Here is a tiny trained network, its code and every weight. The questions are about switching its units off for an input and a class, where a switched-off unit gives its printed mean instead of its output.

import numpy as np


def w(rows, s, z=0):
    codes = np.array(rows[::2]) - 128.0
    scale = np.full(codes.shape[1], s)
    scale[-1] = z or s
    return codes * scale


def norm(h):
    return h / np.sqrt((h * h).mean(-1, keepdims=True) + 1e-5)


def f(y):
    return y / 2 * (1 + np.tanh(0.7978845608 * (y + 0.044715 * y**3)))


def log_softmax(a):
    a = a - a.max(-1, keepdims=True)
    return a - np.log(np.exp(a).sum(-1, keepdims=True))


def net(x, mask):
    res = np.array(x, float).reshape(1, 6) / 4 @ E
    u = 0
    for l in range(3):
        y = f(norm(res) @ A[l][:, :-1].T + A[l][:, -1])
        res = res + np.where(mask[u : u + 5], y, B[l][:, -1]) @ B[l][:, :-1]
        u += 5
    return log_softmax(norm(res)[-1] @ U[:, :-1].T + U[:, -1])


A, B = {}, {}
E = w([
[130,129,128],'x0',
[141,79,35],'x1',
[129,128,129],'x2',
[132,130,126],'x3',
[2,164,53],'x4',
[126,127,131],'x5',
],0.0099)
A[0] = w([
[200,19,114,2],'L0N0',
[13,251,80,188],'L0N1',
[143,89,114,52],'L0N2',
[201,182,191,100],'L0N3',
[99,60,71,130],'L0N4',
],0.011,0.0048)
B[0] = w([
[166,42,133,165],'L0N0',
[45,2,152,255],'L0N1',
[140,122,115,122],'L0N2',
[92,253,175,178],'L0N3',
[109,222,27,167],'L0N4',
],0.0093,0.0091)
A[1] = w([
[163,62,196,92],'L1N0',
[112,122,113,3],'L1N1',
[219,224,42,116],'L1N2',
[160,59,120,58],'L1N3',
[97,1,61,190],'L1N4',
],0.011,0.0029)
B[1] = w([
[78,107,94,158],'L1N0',
[58,125,109,118],'L1N1',
[152,26,234,146],'L1N2',
[151,182,34,142],'L1N3',
[218,255,183,255],'L1N4',
],0.0081,0.0089)
A[2] = w([
[78,148,131,134],'L2N0',
[85,155,5,60],'L2N1',
[85,201,26,86],'L2N2',
[165,55,135,253],'L2N3',
[140,127,177,38],'L2N4',
],0.015,0.0058)
B[2] = w([
[202,130,15,199],'L2N0',
[255,1,229,217],'L2N1',
[204,11,161,224],'L2N2',
[76,214,21,253],'L2N3',
[110,95,194,137],'L2N4',
],0.0084,0.0051)
U = w([
[129,191,213,130],'0',
[200,175,53,5],'1',
[21,77,154,238],'2',
[166,3,120,132],'3',
],0.025,0.0025)

Each question gives the input, the list of numbers given to net, and the class t.
The units are the neurons (one row each of A and B). Each row of codes is followed by its name. A weight is (code - 128) times the scale printed after its matrix; where a second scale follows, it is the last column's (A, B and U).
mask holds one flag per neuron, layer by layer. A switched-off neuron (its flag False) gives its mean, the last column of its row in B, instead of its output. The means were averaged over made-up inputs and are rounded, as every weight is.
A unit's drop is (log p(t) with every unit on - log p(t) with that unit switched off) / (log p(t) with every unit on - log p(t) with every unit switched off).
The circuit of an input: a set's keep is (log p(t) with only the set's units on - log p(t) with every unit switched off) / (log p(t) with every unit on - log p(t) with every unit switched off). Starting from the 12 units with the biggest drops (on a tie, the unit counted first), units are removed one at a time, each time the one whose removal leaves the highest keep (on an exact tie, the one counted first), for as long as the keep stays at least 0.8.
units of the circuit, in order: the units of the circuit, biggest drop first
k most important neurons: the k neurons with the biggest drops, biggest first
drop when u is switched off: that unit's drop, to one decimal
input [5,1,4,-8,-5,3], class 1: units of the circuit, in order -> [L2N3]
input [8,-1,4,-3,-3,5], class 0: 2 most important neurons -> [L0N1, L0N3]
input [3,0,5,-4,-8,5], class 0: 3 most important neurons -> [L0N3, L0N1, L2N0]
input [-2,0,2,-8,-6,2], class 0: 2 most important neurons -> [L0N3, L0N1]
input [6,-1,7,5,-7,-8], class 0: 2 most important neurons -> [L0N3, L0N1]
input [-3,0,-2,0,-6,-3], class 0: 4 most important neurons -> [L0N3, L0N1, L2N0, L2N4]
input [-6,0,6,5,-8,-6], class 0: 2 most important neurons -> [L0N3, L0N1]
input [-4,-1,-8,3,-4,-2], class 0: 2 most important neurons -> [L0N1, L0N3]
input [7,3,-5,0,0,-2], class 1: 2 most important neurons -> [L1N2, L0N1]
input [3,2,-8,0,-7,8], class 1: 2 most important neurons -> [L2N3, L1N4]
input [6,-4,1,8,1,-1], class 2: drop when L1N4 is switched off -> 0.2
input [4,0,1,5,0,3], class 0: drop when L0N1 is switched off -> 1.0
input [-7,-7,8,2,1,1], class 2: drop when L1N4 is switched off -> 0.7
input [4,-2,-8,5,1,-5], class 2: units of the circuit, in order -> [L0N1]
